Here is a tiny trained network, its code and every weight. The questions are about switching its units off for an input and a target symbol, where a switched-off unit gives its printed mean instead of its output.

import numpy as np


def w(rows, s, z=0):
    codes = np.array(rows[::2]) - 128.0
    scale = np.full(codes.shape[1], s)
    scale[-1] = z or s
    return codes * scale


def f(y):
    return np.maximum(y, 0)


def softmax(a):
    e = np.exp(a - a.max(-1, keepdims=True))
    return e / e.sum(-1, keepdims=True)


def log_softmax(a):
    a = a - a.max(-1, keepdims=True)
    return a - np.log(np.exp(a).sum(-1, keepdims=True))


def net(x, mask):
    ids = ['αβγζηθλμξτψ'.index(c) for c in x.split()]
    T = len(ids)
    res = E[ids] + P[:T]
    r = res
    for j in range(2):
        rows = slice(4 * j, 4 * j + 4)
        q, k, v = (r @ M[0][rows].T for M in (Q, K, V))
        z = softmax(np.where(np.tri(T) > 0, q @ k.T / 4**0.5, -1e9)) @ v
        o = O[0][rows]
        res = res + np.where(mask[j], z, o[:, -1]) @ o[:, :-1]
    y = f(res @ A[0][:, :-1].T + A[0][:, -1])
    res = res + np.where(mask[2:10], y, B[0][:, -1]) @ B[0][:, :-1]
    return log_softmax(res[-1] @ U[:, :-1].T + U[:, -1])


Q, K, V, O, A, B = {}, {}, {}, {}, {}, {}
E = w([
[177,178,135,196,90,206,117,86,61],'α',
[186,61,20,220,99,61,119,215,181],'β',
[150,76,43,210,83,56,164,219,218],'γ',
[182,174,149,224,142,201,116,85,78],'ζ',
[183,98,22,227,160,16,210,196,234],'η',
[180,182,181,164,175,188,100,86,88],'θ',
[158,192,127,146,120,213,116,100,88],'λ',
[218,43,143,70,101,37,80,255,185],'μ',
[230,11,91,114,146,169,242,208,230],'ξ',
[48,102,229,76,219,85,182,37,38],'τ',
[145,222,77,98,143,207,81,47,152],'ψ',
],0.006)
P = w([
[174,171,128,209,34,86,240,211,10],'0',
[212,116,163,207,58,70,210,134,56],'1',
[214,102,170,187,90,78,211,126,91],'2',
[190,103,121,183,124,96,198,144,114],'3',
[173,98,114,164,145,102,183,148,147],'4',
[168,87,101,149,178,118,162,146,162],'5',
[154,94,88,123,193,125,153,142,182],'6',
[137,86,72,101,205,140,137,142,199],'7',
[120,76,58,74,217,156,120,132,218],'8',
[109,77,32,68,231,161,97,125,234],'9',
[104,78,3,38,238,168,71,105,240],'10',
],0.0052)
Q[0] = w([
[248,8,20,76,225,28,226,241,238],'h1',
[239,3,32,68,211,89,250,188,241],'h1',
[231,11,6,97,173,32,199,252,245],'h1',
[10,242,245,131,53,226,5,36,15],'h1',
[120,80,230,41,190,248,215,19,33],'h2',
[240,16,13,165,254,206,242,161,227],'h2',
[86,180,243,29,69,250,147,14,9],'h2',
[19,241,234,20,43,254,34,13,12],'h2',
],0.0053)
K[0] = w([
[32,113,79,23,248,160,55,54,192],'h1',
[26,139,106,8,253,140,23,38,190],'h1',
[30,92,52,15,239,149,37,90,226],'h1',
[214,152,165,236,8,66,217,188,65],'h1',
[9,248,201,243,49,27,128,7,9],'h2',
[4,166,115,17,252,177,25,10,124],'h2',
[150,234,169,242,22,26,188,73,14],'h2',
[180,204,94,249,16,26,170,154,62],'h2',
],0.0053)
V[0] = w([
[59,188,236,52,128,110,114,7,45],'h1',
[180,230,141,114,48,245,66,40,158],'h1',
[150,70,247,121,196,72,216,75,19],'h1',
[20,144,98,52,156,49,143,26,134],'h1',
[117,187,30,245,149,220,208,29,144],'h2',
[146,24,54,157,131,248,253,84,180],'h2',
[71,209,46,239,168,6,56,110,182],'h2',
[116,174,163,229,203,28,142,25,92],'h2',
],0.0051)
O[0] = w([
[213,106,162,156,154,201,111,191,185,1],'h1',
[80,46,190,205,224,129,182,206,87,36],'h1',
[210,152,56,43,173,239,72,82,223,178],'h1',
[201,145,200,204,45,158,122,166,201,65],'h1',
[1,92,93,210,74,189,230,18,141,161],'h2',
[111,97,113,75,59,230,236,89,138,247],'h2',
[66,187,174,249,56,16,41,71,204,84],'h2',
[81,110,80,222,169,111,51,29,229,124],'h2',
],0.0053,0.0049)
A[0] = w([
[172,72,96,207,86,20,73,157,245,255],'n1',
[223,101,203,225,168,202,113,246,209,222],'n2',
[59,215,133,95,191,226,123,41,53,246],'n3',
[217,247,68,111,49,204,48,117,192,131],'n4',
[160,154,219,116,231,200,32,83,182,98],'n5',
[12,134,206,140,172,3,176,123,10,168],'n6',
[221,106,55,134,53,82,162,227,178,162],'n7',
[157,42,161,240,130,69,156,253,156,197],'n8',
],0.0051,0.0025)
B[0] = w([
[84,231,207,231,150,29,19,139,242,195],'n1',
[161,151,254,244,44,196,76,226,172,180],'n2',
[125,224,216,213,216,198,49,61,76,238],'n3',
[219,225,224,91,19,231,243,98,41,200],'n4',
[19,22,7,197,198,104,97,38,147,157],'n5',
[215,212,216,177,6,133,243,185,15,156],'n6',
[175,72,53,51,148,90,118,214,196,253],'n7',
[90,25,229,230,236,222,144,240,23,158],'n8',
],0.0052)
U = w([
[147,238,255,166,114,208,173,59,8,254],'α',
[49,89,33,192,254,162,30,42,215,253],'β',
[109,110,134,168,127,104,144,133,152,41],'γ',
[196,185,212,103,35,181,135,169,195,42],'ζ',
[136,137,130,162,34,115,121,164,48,51],'η',
[83,150,177,136,32,122,147,150,97,44],'θ',
[149,22,5,38,125,110,201,129,102,165],'λ',
[182,196,122,76,225,27,55,214,88,120],'μ',
[93,32,235,192,153,166,154,227,89,111],'ξ',
[54,146,110,169,16,50,164,55,234,59],'τ',
[106,108,160,124,78,133,110,137,109,33],'ψ',
],0.0052,0.0034)

Each question gives the input, a string of symbols that net reads in full, and the target symbol t.
The units are the heads (4 rows each of Q, K, V and O) and the neurons (one row each of A and B). Each row of codes is followed by its name. A weight is (code - 128) times the scale printed after its matrix; where a second scale follows, it is the last column's (O, A, B and U).
mask holds one flag per unit, heads first, then neurons. A switched-off unit (its flag False) gives its mean, the last column of its rows in O or B, instead of its output. The means were averaged over made-up inputs and are rounded, as every weight is.
A unit's drop is (log p(t) with every unit on - log p(t) with that unit switched off) / (log p(t) with every unit on - log p(t) with every unit switched off).
The circuit of an input: a set's keep is (log p(t) with only the set's units on - log p(t) with every unit switched off) / (log p(t) with every unit on - log p(t) with every unit switched off). Starting from all 10 units, units are removed one at a time, each time the one whose removal leaves the highest keep (on an exact tie, the one counted first), for as long as the keep stays at least 0.8.
circuit, biggest first: the units of the circuit, biggest drop first
unit that matters most: the unit with the biggest drop
k most important neurons: the k neurons with the biggest drops, biggest first
heads that matter: for each layer, one digit per head in row order, 1 if its drop is at least 0.15 and else 0, layers parted by /
input β α ξ μ ξ ζ β τ ξ ζ λ, target α: circuit, biggest first => [n3; n4]
input λ β ξ η ξ τ η β, target ζ: unit that matters most => h1
input α ξ τ μ, target ζ: 2 most important neurons => [n4; n2]
input ζ θ ξ ζ γ, target λ: heads that matter => 01
input ζ β η γ, target τ: heads that matter => 11
input η μ γ, target μ: 2 most important neurons => [n1; n7]
input λ θ θ, target β: 3 most important neurons => [n4; n5; n6]
input τ τ θ ψ ξ, target ξ: 2 most important neurons => [n8; n2]
input ξ ζ β η ξ μ ξ τ τ ψ, target α: circuit, biggest first => [n4; n3]
input η η β η, target τ: circuit, biggest first => [h2; h1; n1]
input ξ ζ τ β η ξ θ ξ μ, target λ: circuit, biggest first => [h2; n3; n1; n7]
input τ θ τ, target β: circuit, biggest first => [h1; h2; n5]
input μ μ ξ μ τ θ β, target ζ: circuit, biggest first => [h1; n4; n2]
input ξ η ζ μ ξ ξ η ψ ξ, target ξ: unit that matters most => h1
input β ξ η η, target λ: circuit, biggest first => [h2; n3; n7]
input τ ξ ξ η ζ ψ θ μ, target ξ: circuit, biggest first => [h1; n8]
input ζ ξ ζ ξ θ γ θ, target β: 2 most important neurons => [n4; n6]
input ξ θ η ξ τ ζ η η, target τ: circuit, biggest first => [h2; n1; n3]
input μ ξ η ξ τ ξ θ τ τ η α, target α: circuit, biggest first => [n4; n3]
input ξ τ η ξ ξ ξ ψ, target α: circuit, biggest first => [n3; n4]
input ξ ξ η β η β, target τ: circuit, biggest first => [h1; h2; n1]
input ξ λ ξ ξ η η μ β, target μ: most important neuron => [n1]
input θ η η θ τ ξ η η η ξ ζ, target α: heads that matter => 00
input γ ψ ξ η, target ξ: heads that matter => 10
input α ξ τ β ξ ξ η η τ η λ, target α: 3 most important neurons => [n4; n3; n7]
input λ ζ ζ θ ζ ζ, target β: heads that matter => 11
input τ η ξ ξ β γ β ξ ξ ξ ζ, target α: unit that matters most => n3
input η θ ξ γ μ η, target μ: heads that matter => 01
input ψ η ψ ψ β η τ β μ, target ζ: heads that matter => 10
